Below is a small trained network, with its code and all its weights. Each question gives an input and a class and asks what happens when units are switched off, that is, made to give their printed mean instead of their output.

import numpy as np


def w(rows, s, z=0):
    codes = np.array(rows[::2]) - 128.0
    scale = np.full(codes.shape[1], s)
    scale[-1] = z or s
    return codes * scale


def f(y):
    return y / 2 * (1 + np.tanh(0.7978845608 * (y + 0.044715 * y**3)))


def log_softmax(a):
    a = a - a.max(-1, keepdims=True)
    return a - np.log(np.exp(a).sum(-1, keepdims=True))


def net(x, mask):
    res = np.array(x, float).reshape(1, 8) / 4 @ E
    y = f(res @ A[0][:, :-1].T + A[0][:, -1])
    res = res + np.where(mask, y, B[0][:, -1]) @ B[0][:, :-1]
    return log_softmax(res[-1] @ U[:, :-1].T + U[:, -1])


A, B = {}, {}
E = w([
[128,132,128,126,130,127,128,127,124,126,129],'x0',
[128,131,127,129,127,128,128,128,132,130,127],'x1',
[128,129,128,127,127,125,128,127,127,129,127],'x2',
[68,130,90,97,194,114,226,151,157,126,68],'x3',
[126,127,127,128,126,125,128,128,126,128,128],'x4',
[175,131,93,139,108,116,112,247,106,147,140],'x5',
[128,132,129,127,128,126,129,128,126,127,128],'x6',
[114,129,129,19,71,139,112,143,172,152,145],'x7',
],0.016)
A[0] = w([
[134,124,121,242,154,121,124,136,111,127,128,110],'N1',
[118,143,131,136,143,145,145,126,127,126,136,134],'N2',
[129,132,119,23,114,129,125,116,144,135,132,28],'N3',
[103,122,141,93,114,123,120,5,123,123,134,70],'N4',
[140,129,154,146,137,130,118,112,124,135,130,108],'N5',
[127,131,128,126,137,122,131,114,122,131,110,118],'N6',
[111,123,137,120,120,122,131,36,147,130,134,186],'N7',
[113,142,116,132,148,142,141,99,153,135,126,117],'N8',
[143,134,126,130,151,130,132,175,118,128,127,47],'N9',
[87,131,114,85,173,122,191,181,128,125,115,7],'N10',
[126,131,137,149,120,135,123,113,127,125,127,81],'N11',
[159,138,144,155,107,140,61,81,108,118,154,110],'N12',
[118,131,126,156,156,132,162,82,151,121,117,126],'N13',
[172,141,132,92,72,131,75,187,136,137,142,110],'N14',
[91,142,115,112,149,127,169,163,142,127,110,154],'N15',
[121,125,124,121,116,127,115,140,124,141,126,117],'N16',
[146,125,121,137,139,120,151,151,123,133,129,53],'N17',
[150,135,143,105,96,124,107,118,146,138,131,92],'N18',
[114,132,126,141,135,129,141,116,122,135,129,126],'N19',
[107,123,119,117,138,125,164,153,141,124,120,146],'N20',
[136,137,124,124,135,121,134,130,141,129,138,110],'N21',
[125,127,129,61,96,129,124,126,161,137,114,168],'N22',
[100,133,130,159,193,112,180,69,115,119,102,150],'N23',
[135,121,133,152,115,140,110,107,132,119,142,67],'N24',
[135,141,125,109,121,124,110,137,123,116,125,126],'N25',
[129,121,145,108,121,121,119,149,120,127,131,96],'N26',
[151,131,119,146,136,126,132,214,130,127,124,51],'N27',
[140,128,143,157,147,132,112,146,109,110,122,52],'N28',
[140,122,136,118,108,138,126,134,130,133,128,99],'N29',
[135,135,127,133,105,118,111,144,105,117,136,96],'N30',
[119,135,147,86,114,145,133,133,141,123,120,55],'N31',
[126,147,123,136,141,130,141,119,136,124,137,130],'N32',
[131,128,112,96,123,138,123,147,113,119,144,102],'N33',
[120,121,118,121,116,133,146,148,136,128,113,71],'N34',
],0.023,0.018)
B[0] = w([
[203,146,126,128,117,134,132,170,120,133,112,217],'N1',
[117,119,139,116,118,121,118,117,134,119,122,147],'N2',
[126,140,130,142,131,137,134,117,118,136,4,191],'N3',
[216,146,126,134,113,138,130,180,121,135,169,232],'N4',
[142,133,131,129,129,123,122,137,142,122,101,148],'N5',
[112,121,125,130,130,111,151,126,133,124,135,141],'N6',
[139,134,124,134,138,128,133,136,121,128,56,240],'N7',
[107,109,133,120,129,113,121,110,127,130,139,166],'N8',
[140,123,129,124,144,123,133,120,128,124,75,144],'N9',
[217,145,123,136,113,141,137,185,115,140,169,191],'N10',
[126,126,130,130,137,135,129,119,123,123,119,136],'N11',
[149,142,123,131,132,134,137,136,122,128,44,218],'N12',
[82,122,129,123,120,128,116,105,132,123,141,199],'N13',
[107,119,127,126,124,129,132,122,129,128,215,225],'N14',
[127,132,126,134,139,128,118,108,125,120,84,205],'N15',
[116,128,140,122,122,122,133,134,144,129,146,140],'N16',
[115,128,123,134,140,125,124,127,129,133,96,137],'N17',
[107,119,134,121,122,116,117,124,138,125,161,165],'N18',
[101,131,120,121,127,142,126,101,139,136,134,147],'N19',
[129,129,139,126,126,126,129,129,134,122,88,180],'N20',
[123,123,116,128,119,133,106,143,127,111,125,126],'N21',
[161,130,128,129,125,125,126,146,131,125,178,214],'N22',
[47,112,130,124,141,123,125,87,136,125,140,254],'N23',
[118,122,123,126,131,120,127,114,122,133,101,147],'N24',
[127,116,129,128,129,129,132,118,125,121,156,144],'N25',
[123,121,120,131,143,124,129,122,129,107,161,140],'N26',
[150,144,128,132,126,136,127,124,120,127,48,175],'N27',
[151,119,130,123,119,126,133,137,130,134,157,144],'N28',
[119,116,133,128,130,124,127,120,132,128,148,140],'N29',
[118,127,132,127,139,125,120,132,145,129,165,149],'N30',
[132,128,114,127,146,129,123,127,119,111,81,151],'N31',
[111,119,130,124,131,121,129,129,140,132,126,144],'N32',
[122,130,135,120,131,118,125,123,135,136,160,147],'N33',
[140,125,133,130,112,124,125,143,120,138,138,136],'N34',
],0.038,0.03)
U = w([
[130,178,160,153,120,166,156,112,114,114,1,141],'0',
[217,190,162,148,55,177,158,192,111,140,153,251],'1',
[34,108,183,107,103,128,136,58,172,105,192,5],'2',
],0.0078,0.0021)

Each question gives the input, the list of numbers given to net, and the class t.
The units are the neurons (one row each of A and B). Each row of codes is followed by its name. A weight is (code - 128) times the scale printed after its matrix; where a second scale follows, it is the last column's (A, B and U).
mask holds one flag per neuron, in row order. A switched-off neuron (its flag False) gives its mean, the last column of its row in B, instead of its output. The means were averaged over made-up inputs and are rounded, as every weight is.
A unit's drop is (log p(t) with every unit on - log p(t) with that unit switched off) / (log p(t) with every unit on - log p(t) with every unit switched off).
The circuit of an input: a set's keep is (log p(t) with only the set's units on - log p(t) with every unit switched off) / (log p(t) with every unit on - log p(t) with every unit switched off). Starting from the 12 units with the biggest drops (on a tie, the unit counted first), units are removed one at a time, each time the one whose removal leaves the highest keep (on an exact tie, the one counted first), for as long as the keep stays at least 0.8.
circuit, biggest first: the units of the circuit, biggest drop first
most important unit: the unit with the biggest drop
k most important neurons: the k neurons with the biggest drops, biggest first
drop of u: that unit's drop, to one decimal
input [7,7,6,-3,6,2,8,-4], class 1: 4 most important neurons : (N23, N3, N7, N1)
input [1,0,2,2,6,-6,-5,-5], class 2: circuit, biggest first : (N23)
input [6,7,8,0,4,2,3,7], class 2: circuit, biggest first : (N4, N14)
input [-8,4,2,-2,-2,1,0,0], class 1: 4 most important neurons : (N23, N13, N3, N7)
input [2,0,4,1,5,-7,2,0], class 2: 4 most important neurons : (N23, N12, N3, N1)
input [-6,2,-4,-5,-1,-6,3,8], class 1: 2 most important neurons : (N4, N22)
input [7,8,8,8,1,2,-3,2], class 1: 4 most important neurons : (N10, N7, N12, N22)
input [-1,2,-7,-3,0,2,-1,3], class 2: 2 most important neurons : (N4, N1)
input [4,8,0,-2,3,-1,-2,1], class 1: 4 most important neurons : (N23, N3, N15, N27)
input [2,7,3,0,3,6,-7,-6], class 1: 4 most important neurons : (N1, N3, N23, N7)
input [-2,-1,-8,5,0,3,8,7], class 1: 2 most important neurons : (N10, N22)
input [3,0,3,5,0,4,4,3], class 1: 2 most important neurons : (N10, N23)
input [-7,3,-5,0,5,4,7,-4], class 1: 3 most important neurons : (N3, N23, N7)
input [-1,-2,6,-5,-2,8,2,3], class 2: most important unit : N14
input [5,-5,3,-2,-1,-6,-3,5], class 1: 2 most important neurons : (N4, N22)
input [7,0,-1,-6,3,-6,-5,2], class 1: 2 most important neurons : (N4, N23)
input [0,-7,4,2,-7,-6,0,-3], class 2: drop of N23 : 0.3
input [-1,-1,-4,-5,-6,6,-8,7], class 2: drop of N14 : 0.1
input [3,-3,6,-5,-4,5,0,4], class 2: drop of N2 : 0.0
input [6,6,5,3,2,-8,-1,-2], class 2: most important unit : N23
input [-6,2,-7,-3,4,3,-7,1], class 2: drop of N4 : 0.5
